Here is a tiny trained network, its code and every weight. The questions are about switching its units off for an input and a target symbol, where a switched-off unit gives its printed mean instead of its output.

import numpy as np


def w(rows, s, z=0):
    codes = np.array(rows[::2]) - 128.0
    scale = np.full(codes.shape[1], s)
    scale[-1] = z or s
    return codes * scale


def f(y):
    return np.maximum(y, 0)


def softmax(a):
    e = np.exp(a - a.max(-1, keepdims=True))
    return e / e.sum(-1, keepdims=True)


def log_softmax(a):
    a = a - a.max(-1, keepdims=True)
    return a - np.log(np.exp(a).sum(-1, keepdims=True))


def net(x, mask):
    ids = ['ΓΘΛΣΨΩαβδζμξπτφ'.index(c) for c in x.split()]
    T = len(ids)
    res = E[ids] + P[:T]
    u = 0
    for l in range(3):
        q, k, v = (res @ M[l].T for M in (Q, K, V))
        z = softmax(np.where(np.tri(T) > 0, q @ k.T / 4**0.5, -1e9)) @ v
        res = res + np.where(mask[u], z, O[l][:, -1]) @ O[l][:, :-1]
        u += 1
        y = f(res @ A[l][:, :-1].T + A[l][:, -1])
        res = res + np.where(mask[u : u + 4], y, B[l][:, -1]) @ B[l][:, :-1]
        u += 4
    return log_softmax(res[-1] @ U[:, :-1].T + U[:, -1])


Q, K, V, O, A, B = {}, {}, {}, {}, {}, {}
E = w([
[190,43,145],'Γ',
[113,170,165],'Θ',
[166,194,57],'Λ',
[142,128,202],'Σ',
[109,169,252],'Ψ',
[89,110,110],'Ω',
[221,168,206],'α',
[67,124,216],'β',
[100,77,205],'δ',
[105,185,147],'ζ',
[60,121,127],'μ',
[90,199,139],'ξ',
[217,178,139],'π',
[6,104,155],'τ',
[224,50,72],'φ',
],0.019)
P = w([
[25,255,20],'0',
[29,232,25],'1',
[44,170,58],'2',
[71,130,85],'3',
[78,110,105],'4',
[91,91,114],'5',
[100,77,134],'6',
[122,63,145],'7',
],0.0054)
Q[0] = w([
[114,41,98],'0.h1',
[167,100,157],'0.h1',
[23,106,148],'0.h1',
[109,171,2],'0.h1',
],0.0069)
K[0] = w([
[87,8,146],'0.h1',
[145,151,134],'0.h1',
[119,130,176],'0.h1',
[120,97,58],'0.h1',
],0.013)
V[0] = w([
[162,255,180],'0.h1',
[93,118,80],'0.h1',
[193,155,151],'0.h1',
[169,218,223],'0.h1',
],0.0077)
O[0] = w([
[136,2,184,102],'0.h1',
[211,139,67,196],'0.h1',
[26,128,94,4],'0.h1',
[177,179,83,75],'0.h1',
],0.0067,0.0026)
A[0] = w([
[105,230,201,123],'0.n1',
[254,102,142,240],'0.n2',
[193,211,120,2],'0.n3',
[48,215,187,127],'0.n4',
],0.0084,0.0047)
B[0] = w([
[193,2,251,212],'0.n1',
[139,76,27,254],'0.n2',
[159,221,200,139],'0.n3',
[126,55,85,252],'0.n4',
],0.008,0.0041)
Q[1] = w([
[144,169,158],'1.h1',
[62,161,242],'1.h1',
[60,100,252],'1.h1',
[158,146,122],'1.h1',
],0.014)
K[1] = w([
[125,76,179],'1.h1',
[3,138,155],'1.h1',
[75,88,150],'1.h1',
[145,154,128],'1.h1',
],0.02)
V[1] = w([
[1,77,200],'1.h1',
[88,31,113],'1.h1',
[89,192,109],'1.h1',
[107,44,133],'1.h1',
],0.007)
O[1] = w([
[128,5,108,155],'1.h1',
[2,98,152,254],'1.h1',
[90,204,61,68],'1.h1',
[161,137,80,225],'1.h1',
],0.0063,0.0056)
A[1] = w([
[119,106,98,181],'1.n1',
[60,82,103,162],'1.n2',
[67,138,155,2],'1.n3',
[163,177,254,159],'1.n4',
],0.0091,0.005)
B[1] = w([
[104,159,81,194],'1.n1',
[116,214,128,255],'1.n2',
[191,14,146,134],'1.n3',
[254,125,92,150],'1.n4',
],0.009)
Q[2] = w([
[114,140,164],'2.h1',
[156,189,108],'2.h1',
[220,2,68],'2.h1',
[62,175,128],'2.h1',
],0.0085)
K[2] = w([
[214,4,206],'2.h1',
[148,164,228],'2.h1',
[142,84,103],'2.h1',
[171,3,8],'2.h1',
],0.0064)
V[2] = w([
[92,227,162],'2.h1',
[2,189,207],'2.h1',
[108,174,216],'2.h1',
[191,164,197],'2.h1',
],0.0082)
O[2] = w([
[137,98,122,112],'2.h1',
[1,148,160,136],'2.h1',
[89,176,165,45],'2.h1',
[87,177,198,2],'2.h1',
],0.0088,0.005)
A[2] = w([
[110,97,139,176],'2.n1',
[123,79,245,3],'2.n2',
[29,101,173,174],'2.n3',
[70,146,201,130],'2.n4',
],0.011,0.0052)
B[2] = w([
[88,172,102,194],'2.n1',
[116,250,154,180],'2.n2',
[96,131,183,254],'2.n3',
[183,75,140,160],'2.n4',
],0.011,0.0081)
U = w([
[129,28,68,127],'Γ',
[118,103,133,151],'Θ',
[117,249,82,1],'Λ',
[117,116,132,153],'Σ',
[132,189,153,93],'Ψ',
[82,182,83,206],'Ω',
[169,64,156,95],'α',
[111,114,172,121],'β',
[66,49,104,63],'δ',
[115,150,107,69],'ζ',
[126,103,136,181],'μ',
[131,100,129,118],'ξ',
[163,163,122,147],'π',
[114,148,106,123],'τ',
[128,149,118,121],'φ',
],0.019,0.012)

Each question gives the input, a string of symbols that net reads in full, and the target symbol t.
The units are the heads (4 rows each of Q, K, V and O) and the neurons (one row each of A and B). Each row of codes is followed by its name. A weight is (code - 128) times the scale printed after its matrix; where a second scale follows, it is the last column's (O, A, B and U).
mask holds one flag per unit, layer by layer, with each layer's heads first. A switched-off unit (its flag False) gives its mean, the last column of its rows in O or B, instead of its output. The means were averaged over made-up inputs and are rounded, as every weight is.
A unit's drop is (log p(t) with every unit on - log p(t) with that unit switched off) / (log p(t) with every unit on - log p(t) with every unit switched off).
The circuit of an input: a set's keep is (log p(t) with only the set's units on - log p(t) with every unit switched off) / (log p(t) with every unit on - log p(t) with every unit switched off). Starting from the 12 units with the biggest drops (on a tie, the unit counted first), units are removed one at a time, each time the one whose removal leaves the highest keep (on an exact tie, the one counted first), for as long as the keep stays at least 0.8.
circuit, biggest first: the units of the circuit, biggest drop first
most important unit: the unit with the biggest drop
k most important neurons: the k neurons with the biggest drops, biggest first
top k neurons in layer l: the k neurons of layer l with the biggest drops, biggest first
input τ δ Θ π φ φ Θ, target Γ: circuit, biggest first : 2.h1, 1.h1, 0.n2
input Ψ Γ Γ φ μ τ, target Γ: circuit, biggest first : 2.h1
input β τ Ω δ τ Ψ Θ, target δ: circuit, biggest first : 1.h1, 2.h1
input Θ μ Ω φ δ, target Γ: circuit, biggest first : 2.h1, 0.n2
input φ Γ τ Ω ζ μ Ω Ω, target Ω: circuit, biggest first : 0.n1, 1.h1
input δ ζ Ω ξ β τ Ω μ, target δ: circuit, biggest first : 1.h1, 0.n2
input Ω Ω Ω π, target π: circuit, biggest first : 1.h1, 1.n4, 2.h1
input β Ω μ τ τ ζ Ψ, target Ψ: top 2 neurons in layer 0 : 0.n1, 0.n2
input Ψ τ Σ, target δ: top 2 neurons in layer 1 : 1.n2, 1.n1
input β τ ζ δ, target δ: top 3 neurons in layer 0 : 0.n1, 0.n4, 0.n3
input τ δ δ φ Σ τ, target Γ: 2 most important neurons : 0.n2, 1.n2
input β Ψ α π π φ μ, target Γ: circuit, biggest first : 2.h1, 0.n2
input τ Θ τ Ω δ Γ τ ξ, target δ: 2 most important neurons : 0.n4, 0.n1
input Ψ Ω Θ δ τ Ω ζ, target δ: most important unit : 1.h1
input τ δ μ, target δ: 3 most important neurons : 2.n2, 0.n2, 1.n4
input φ τ ζ π Γ Ω α, target α: circuit, biggest first : 1.n2, 0.n1
input Ω β δ, target β: top 2 neurons in layer 0 : 0.n2, 0.n4
input Ω φ π, target π: circuit, biggest first : 1.n4, 0.n3, 2.h1
input τ τ Θ δ π β, target β: top 3 neurons in layer 2 : 2.n3, 2.n2, 2.n4
input ξ Ω π Ψ, target Ψ: top 3 neurons in layer 0 : 0.n1, 0.n2, 0.n4
